Below is a small trained network, with its code and all its weights. Each question gives an input and a class and asks what happens when units are switched off, that is, made to give their printed mean instead of their output.

import numpy as np


def w(rows, s, z=0):
    codes = np.array(rows[::2]) - 128.0
    scale = np.full(codes.shape[1], s)
    scale[-1] = z or s
    return codes * scale


def f(y):
    return np.maximum(y, 0)


def log_softmax(a):
    a = a - a.max(-1, keepdims=True)
    return a - np.log(np.exp(a).sum(-1, keepdims=True))


def net(x, mask):
    res = np.array(x, float).reshape(1, 8) / 4 @ E
    y = f(res @ A[0][:, :-1].T + A[0][:, -1])
    res = res + np.where(mask, y, B[0][:, -1]) @ B[0][:, :-1]
    return log_softmax(res[-1] @ U[:, :-1].T + U[:, -1])


A, B = {}, {}
E = w([
[171,204,81,44,178,174,145,179,74,131,101],'x0',
[136,116,128,129,137,140,118,119,114,114,139],'x1',
[11,162,93,131,119,163,57,195,108,85,40],'x2',
[135,112,144,121,122,152,127,127,130,111,105],'x3',
[66,199,152,100,136,186,155,72,204,57,192],'x4',
[145,123,117,141,131,132,127,145,134,107,140],'x5',
[156,112,81,63,79,19,85,71,108,39,41],'x6',
[117,128,132,118,134,120,124,113,113,138,138],'x7',
],0.012)
A[0] = w([
[2,127,80,159,90,170,68,187,81,118,97,1],'N1',
[65,163,128,129,122,156,91,84,180,88,180,112],'N2',
[126,85,117,183,144,93,82,154,76,174,66,46],'N3',
[74,39,175,220,52,101,64,111,161,163,162,15],'N4',
[136,126,136,159,157,175,171,176,87,189,131,60],'N5',
[154,51,130,200,163,114,106,167,62,204,91,42],'N6',
[80,90,176,150,164,209,140,205,127,193,188,9],'N7',
[177,105,130,157,104,149,229,85,87,184,134,41],'N8',
[156,177,135,99,199,146,176,187,49,139,115,59],'N9',
],0.0095,0.0046)
B[0] = w([
[236,40,125,189,54,134,228,42,89,191,239,241],'N1',
[57,212,159,139,186,151,123,67,136,120,60,217],'N2',
[72,204,178,122,233,112,142,102,171,67,91,218],'N3',
[141,129,3,19,88,216,36,179,154,213,91,248],'N4',
[150,96,147,106,92,67,102,239,98,86,107,201],'N5',
[109,234,175,192,220,155,254,117,155,75,91,233],'N6',
[119,120,161,106,103,5,155,130,64,75,46,240],'N7',
[191,135,157,133,78,133,157,81,142,138,154,204],'N8',
[150,130,80,54,169,221,115,141,137,153,120,205],'N9',
],0.0086,0.013)
U = w([
[51,206,179,177,197,216,154,103,192,104,124,10],'0',
[199,43,156,161,109,161,188,60,156,206,224,252],'1',
[116,132,48,50,141,250,62,193,107,197,97,42],'2',
[90,89,117,106,81,23,77,115,73,51,49,136],'3',
],0.011,0.0039)

Each question gives the input, the list of numbers given to net, and the class t.
The units are the neurons (one row each of A and B). Each row of codes is followed by its name. A weight is (code - 128) times the scale printed after its matrix; where a second scale follows, it is the last column's (A, B and U).
mask holds one flag per neuron, in row order. A switched-off neuron (its flag False) gives its mean, the last column of its row in B, instead of its output. The means were averaged over made-up inputs and are rounded, as every weight is.
A unit's drop is (log p(t) with every unit on - log p(t) with that unit switched off) / (log p(t) with every unit on - log p(t) with every unit switched off).
The circuit of an input: a set's keep is (log p(t) with only the set's units on - log p(t) with every unit switched off) / (log p(t) with every unit on - log p(t) with every unit switched off). Starting from all 9 units, units are removed one at a time, each time the one whose removal leaves the highest keep (on an exact tie, the one counted first), for as long as the keep stays at least 0.8.
circuit, biggest first: the units of the circuit, biggest drop first
top k neurons: the k neurons with the biggest drops, biggest first
drop when u is switched off: that unit's drop, to one decimal
input [-2,3,7,-1,-8,8,2,-6], class 0: circuit, biggest first => N6
input [1,4,-8,2,-6,1,7,-8], class 1: top 3 neurons => N7, N8, N2
input [5,-2,8,1,8,3,8,-8], class 0: top 2 neurons => N2, N7
input [-8,3,6,2,1,3,6,3], class 2: top 2 neurons => N4, N7
input [1,-5,3,1,-3,8,-2,-4], class 0: top 2 neurons => N4, N6
input [5,-4,6,-4,-1,6,6,2], class 1: circuit, biggest first => N1, N7
input [-7,1,4,-5,5,-2,3,3], class 2: top 2 neurons => N4, N6
input [-8,-6,8,-8,2,1,-4,2], class 1: top 2 neurons => N1, N9
input [1,5,-8,0,8,-2,2,4], class 0: top 2 neurons => N1, N2
input [4,-7,5,1,-5,5,-4,3], class 0: top 3 neurons => N6, N3, N4
input [8,7,6,-7,5,4,-5,-1], class 2: top 2 neurons => N9, N6
input [8,4,-7,3,6,-4,1,8], class 2: top 2 neurons => N1, N9
input [-6,5,-5,-3,5,-6,-4,1], class 2: top 3 neurons => N4, N1, N6
input [2,6,3,7,-2,6,3,-1], class 1: circuit, biggest first => N7, N4, N2
input [-4,4,-3,-2,4,5,3,6], class 0: circuit, biggest first => N1
input [-7,-6,8,8,-5,-7,3,0], class 1: drop when N1 is switched off => 1.5
input [4,-6,-1,-8,6,7,-7,8], class 3: drop when N3 is switched off => 0.1
input [-1,4,7,3,-5,3,7,-3], class 1: drop when N7 is switched off => 0.2
